Rows, each followed by one of two labels for a hidden trait (new trait and labels in each part)
(in the rows, 128 means zero)
[198 130 138 179 115 126 145 152 138 128 131 108  99 119 128 177 104 156
 122 120 117] : kog
[150 123 110 140 119 126 110 153 118 130 131  85 115 111 193 224 155 147
 103 134 111] : puru
[177 126 133 124 104 105 191 135 123 130 128  99 117 123 164 175 168 136
 110 133 124] : kog
[135 139 121 140 106 116 149 161 134 134 124  81 121 104 163 215 250 143
 132 132 135] : puru
[186 138 126 180 103 139 180 145 136 128 129  92 115 110  97 169 133 152
 124 110 119] : kog
[144 136 114 141 105 128 149 153 124 130 121  83 123 106 138 236 209 142
 133 120 123] : puru
[152 133 121 142 117 127 115 147 125 129 133  85 118 125 141 197 171 145
 126 146 127] : puru
[163 125 131 156 107 125 160 170 142 143 121  78 121 116 167 223 241 154
  96 135 126] : kog
[168 117 124 172 119 130 158 162 139 135 123  80 108 114 176 204 198 137
  92 146 134] : kog
[138 125 146 120 114 125 149 141 125 139 126  84 115 130 130 221 136 167
 112 139 127] : kog
[132 139 126 145 105 153  82 155 127 120 124 124  99 131 109 174 107 150
 139 121 130] : puru
[127 130 120 148 114 108 129 159 135 139 125  88 118 110 182 221 255 146
 112 139 131] : puru
[166 119 116 143 117 121 132 150 131 132 116  85 121 114 171 194 162 123
 116 130 139] : puru
[152 125 118 148 114 118 167 166 141 133 119  92 125 108 158 192 206 134
 126 134 140] : puru
[157 131 119 130 101 143 154 142 126 131 117 111 119 117  97 150 108 136
 115 143 135] : puru
[156 123 115 129 121 119 108 151 124 131 122  93  95  95 183 165 141 159
 100 112 123] : kog
[156 115 118 128 111 140 103 142 120 137 122 103 111 122 129 180 151 123
  95 132 131] : puru
[176 131 125 178 102 133 205 145 136 129 128  88 116 106 112 188 159 153
 117 105 118] : kog
[157 116 130 124 110 111 196 132 122 138 128  90 114 113 124 162 172 147
 125 138 127] : kog
[143 121 100 152 106 130  97 156 120 133 125  82 117 108 152 216 198 166
 105 115 113] : puru
[133 127 125 141 119 128 108 133 134 143 130 104 106 104 162 178 130 151
  74 120 118] : kog
[148 114 124 157 128 118  91 155 140 133 125 120 108 136 178 176 179 121
 116 144 139] : puru
[170 131 128 131 101 108 192 135 128 128 127 105 120 123 147 157 156 137
 114 134 129] : kog
[198 123 119 166 118 125 169 151 131 131 121  75 100 106 140 200 217 142
  85 136 131] : kog
[170 118 133 151 113 119 136 164 141 146 123  82 120 129 161 222 238 157
  93 125 122] : kog
[147 123 139 153 133  98  77 132 140 139 135 140  98 127 142 177 106 156
  98 140 123] : kog
[131 116 116 145 116 109 141 160 136 138 121  81 124 110 210 216 241 130
 111 129 132] : puru
[130 114 116 131 111 133 148 139 121 147 124  79 107  89 146 196 207 145
  74 121 121] : puru
[179 121 125 147 101 111 239 145 131 127 127  80 121 104 138 216 191 152
  98 105 122] : kog
[186 131 131 174 105 125 231 147 136 124 122  91 111 107 116 194 129 159
 121 108 122] : kog
[180 129 113 138 118 117 175 154 125 127 118  87  94  93 150 175 184 153
 105 126 124] : puru
[148 121 122 125 111 131 138 156 130 131 120  93 126 116 168 199 155 120
 120 120 138] : puru
[194 113 122 162 111 127 185 159 132 139 123  36 115 106 176 223 245 157
  65 116 128] : kog
[202 128 134 134 105 115 183 154 126 120 120  85 100 120 141 182 152 177
 102 121 130] : kog
[207 123 128 142 109 116 156 152 129 126 121  79 101 129 138 172 187 173
  91 120 133] : kog
[138 123 119 126 107 123 170 163 131 134 121  80 129 102 179 220 212 127
 122 112 134] : puru
[119 124 118 136 103 134 126 153 132 127 126 121 116 124 149 181 153 146
 102 123 132] : puru
[148 108 121 131 121 129  75 146 124 136 123 103 112 132 194 196 152 112
  94 129 132] : puru

Next part:
[115 149 114  99 147 132 135 113 181 141 104 117 153 123 118 155 133 180
 135 108 122 128 141 129 144 198 112 122 160 142  19 154  97 148 133 127
 120 116] : <70>
[117 132 115 103 125 133 129 141 120 137 133  94 152 142 122 166 127 170
 132 120 136 137 105 131 113 164  93 118 161 140 108 100 117 132 143 187
 108 118] : <70>
[116 135 119  86 130 129 115 152 134 135 136  96 149 143 126 146 127 178
 129 114 144 139 102 122 114 154  86 121 169 131 157 129 114 134 132 179
 103 123] : <70>
[118 165 136  54 160 128 121 157 168 125 125 106 161 157 136 155 135 125
 146 105 127 110 210 134 135 129 122 138 142 122  87 164 113 164  83 128
 141 123] : <63>
[117 150 113 115 136 138 155 101 132 139 111 121 153 117 110 178 133 158
 132 118 116 113 149 136 136 168 134 126 139 155   1 147 101 151 146 135
 125 103] : <63>
[114 132 110 123 122 136 141 114 113 141 122 120 153 115 110 164 127 174
 128 125 128 132 106 127 127 185 104 117 151 157  41 132 110 138 171 177
 102 111] : <63>
[111 132 118 131 126 147 164  74 119 139 103 128 155 132  93 155 130 175
 126 139 123 121  96 136 135 166 124 121 144 148  31 129 110 144 182 171
 112 115] : <63>
[130 159 117  93 152 126 137 131 151 132 113 130 146 113 133 179 131 133
 137  99 109 112 188 133 145 159 148 130 122 147   1 158 101 164 107 126
 144 106] : <63>
[122 146 137  74 149 128 121 154 148 124 131 103 142 158 134 142 131 148
 139 119 133 124 154 128 129 124 114 133 144 118 145 146 119 148 106 132
 130 131] : <70>
[115 151 139  61 149 127 113 164 146 124 134  85 150 167 135 154 131 141
 146 118 140 128 153 128 117 127 108 134 153 116 129 143 118 149 101 169
 126 129] : <70>
[123 137 111 124 125 132 134 126 130 140 121 112 148 116 121 166 127 163
 129 119 127 134 116 126 129 180 106 119 146 149  59 130 106 137 138 153
 109 112] : <70>
[122 152 129  81 160 123 130 143 174 129 110 120 150 133 132 156 135 139
 142  99 115 110 169 132 147 149 138 134 140 127   8 166 100 164  94 112
 140 117] : <63>
[123 152 130  85 148 125 130 141 159 129 116 122 148 138 132 151 133 135
 137 103 120 110 177 133 138 142 128 132 138 130  33 155 103 162 101 110
 137 117] : <70>
[118 148 141  80 153 127 131 128 157 126 119 111 148 149 129 140 133 140
 139 114 126 112 168 134 135 123 130 134 144 122  76 158 115 154 102 143
 135 125] : <70>
[108 160 137  77 168 127 130 132 184 125 107 107 171 161 125 146 136 155
 143 108 124 106 173 134 145 140 122 139 155 115  61 174 104 163  88 109
 132 128] : <63>
[104 137 133  76 140 134 123 144 168 129 125  85 159 174 122 147 130 175
 135 128 147 130 102 128 114 143  83 127 175 115 189 136 122 132 126 185
 102 133] : <70>
[124 157 132  74 147 126 120 169 135 125 141 101 111 144 134 164 132 128
 140 106 124 122 185 131 126 118 129 135 134 130  72 155 112 168  94 139
 140 116] : <70>
[118 143 140  77 137 128 113 167 130 124 136  89 148 163 133 148 129 142
 135 120 143 135 126 128 114 120  98 130 157 120 153 130 124 138 113 174
 124 133] : <70>
[125 135 110 107 121 133 128 146 112 138 132 112 132 114 124 168 126 151
 128 127 132 136 117 126 118 167 109 119 143 152  98 144 114 138 148 176
 112 112] : <70>
[114 146 120 117 146 138 152  96 152 137 101 131 154 127 114 162 135 155
 134 119 109 107 155 137 147 165 135 127 136 142   1 153 104 159 134 117
 127 113] : <63>
[115 149 123 107 146 136 146 104 152 135 104 127 153 129 122 157 133 160
 133 114 118 111 155 136 144 161 132 129 136 136  24 151 110 157 130 121
 129 116] : <70>
[111 143 114 112 136 136 143 113 146 140 108 119 157 121 115 160 130 169
 130 118 122 117 122 131 136 179 113 122 148 146  32 141 103 156 145 153
 112 114] : <70>
[125 158 133  64 152 118 105 179 165 125 132  96 147 151 143 146 130 137
 144 102 133 128 164 124 129 140 107 134 150 116 130 158 119 155  65 130
 134 132] : <70>
[119 162 121  82 155 123 128 143 177 134 108 115 163 127 130 156 133 160
 142  95 120 112 173 129 143 179 117 128 155 135  28 172  93 158  95 107
 120 115] : <70>
